Below are the code and all the weights of a small trained network. Each question names an input and a class and asks about switching units off, where a switched-off unit gives its printed mean instead of its output.

import numpy as np


def w(rows, s, z=0):
    codes = np.array(rows[::2]) - 128.0
    scale = np.full(codes.shape[1], s)
    scale[-1] = z or s
    return codes * scale


def f(y):
    return y / 2 * (1 + np.tanh(0.7978845608 * (y + 0.044715 * y**3)))


def log_softmax(a):
    a = a - a.max(-1, keepdims=True)
    return a - np.log(np.exp(a).sum(-1, keepdims=True))


def net(x, mask):
    res = np.array(x, float).reshape(1, 3) / 4 @ E
    y = f(res @ A[0][:, :-1].T + A[0][:, -1])
    res = res + np.where(mask, y, B[0][:, -1]) @ B[0][:, :-1]
    return log_softmax(res[-1] @ U[:, :-1].T + U[:, -1])


A, B = {}, {}
E = w([
[102,255,32,198,99,56,194,84,90,142],'x0',
[134,131,41,97,98,189,53,63,31,20],'x1',
[191,171,215,40,195,132,213,54,68,239],'x2',
],0.0081)
A[0] = w([
[121,101,143,27,143,214,84,64,77,133,147],'neuron 0',
[152,96,232,42,230,150,109,80,125,129,56],'neuron 1',
[176,22,227,79,155,170,86,220,252,128,151],'neuron 2',
[92,147,134,189,97,42,207,210,188,149,129],'neuron 3',
[38,154,41,234,138,81,180,157,193,113,66],'neuron 4',
[183,126,207,32,226,206,154,76,69,143,123],'neuron 5',
[155,84,193,53,128,164,134,112,117,159,31],'neuron 6',
[128,184,127,161,113,44,168,188,136,170,3],'neuron 7',
[224,186,186,63,208,129,234,51,91,255,14],'neuron 8',
],0.0068,0.0033)
B[0] = w([
[123,93,207,192,101,135,176,206,84,147,179],'neuron 0',
[114,113,163,165,149,175,202,224,143,177,186],'neuron 1',
[226,170,34,14,125,167,8,41,150,34,227],'neuron 2',
[39,92,137,125,132,122,202,145,120,156,184],'neuron 3',
[65,69,99,82,226,159,127,106,210,174,174],'neuron 4',
[57,61,181,212,124,133,225,189,115,178,209],'neuron 5',
[54,84,184,191,72,117,156,150,114,112,162],'neuron 6',
[100,137,87,95,188,164,124,123,166,183,158],'neuron 7',
[243,201,61,29,112,183,70,2,85,83,248],'neuron 8',
],0.0073,0.014)
U = w([
[159,133,9,84,166,130,70,62,192,78,222],'0',
[175,124,97,97,56,176,72,90,87,31,253],'1',
[3,78,233,240,141,55,228,248,204,225,14],'2',
],0.007,0.0022)

Each question gives the input, the list of numbers given to net, and the class t.
The units are the neurons (one row each of A and B). Each row of codes is followed by its name. A weight is (code - 128) times the scale printed after its matrix; where a second scale follows, it is the last column's (A, B and U).
mask holds one flag per neuron, in row order. A switched-off neuron (its flag False) gives its mean, the last column of its row in B, instead of its output. The means were averaged over made-up inputs and are rounded, as every weight is.
A unit's drop is (log p(t) with every unit on - log p(t) with that unit switched off) / (log p(t) with every unit on - log p(t) with every unit switched off).
The circuit of an input: a set's keep is (log p(t) with only the set's units on - log p(t) with every unit switched off) / (log p(t) with every unit on - log p(t) with every unit switched off). Starting from all 9 units, units are removed one at a time, each time the one whose removal leaves the highest keep (on an exact tie, the one counted first), for as long as the keep stays at least 0.8.
units of the circuit, in order: the units of the circuit, biggest drop first
unit that matters most: the unit with the biggest drop
k most important neurons: the k neurons with the biggest drops, biggest first
drop of u: that unit's drop, to one decimal
input [-3,4,6], class 2: unit that matters most -> neuron 5
input [6,-5,0], class 2: 3 most important neurons -> (neuron 2; neuron 3; neuron 8)
input [-6,-8,3], class 1: units of the circuit, in order -> (neuron 2; neuron 6; neuron 4)
input [-2,-7,7], class 1: units of the circuit, in order -> (neuron 8; neuron 6)
input [-6,-5,3], class 1: 2 most important neurons -> (neuron 2; neuron 6)
input [6,-7,8], class 0: 2 most important neurons -> (neuron 8; neuron 7)
input [-4,-5,7], class 1: units of the circuit, in order -> (neuron 8; neuron 6)
input [-4,-5,3], class 1: 2 most important neurons -> (neuron 2; neuron 4)
input [-1,1,4], class 2: 2 most important neurons -> (neuron 2; neuron 5)
input [7,-7,1], class 0: 4 most important neurons -> (neuron 8; neuron 5; neuron 1; neuron 0)
input [-6,3,2], class 2: 2 most important neurons -> (neuron 8; neuron 5)
input [8,-2,-2], class 2: 2 most important neurons -> (neuron 8; neuron 2)
input [2,-8,5], class 0: 2 most important neurons -> (neuron 8; neuron 7)
input [-4,3,6], class 2: units of the circuit, in order -> (neuron 5)
input [2,0,-3], class 2: 2 most important neurons -> (neuron 2; neuron 8)
input [-6,-7,5], class 1: 3 most important neurons -> (neuron 2; neuron 8; neuron 6)
input [5,-8,5], class 0: drop of neuron 8 -> 3.1
input [-4,-6,7], class 1: drop of neuron 2 -> 0.2
input [-2,-7,-6], class 0: drop of neuron 2 -> 2.2
input [4,8,-8], class 0: units of the circuit, in order -> (neuron 4)
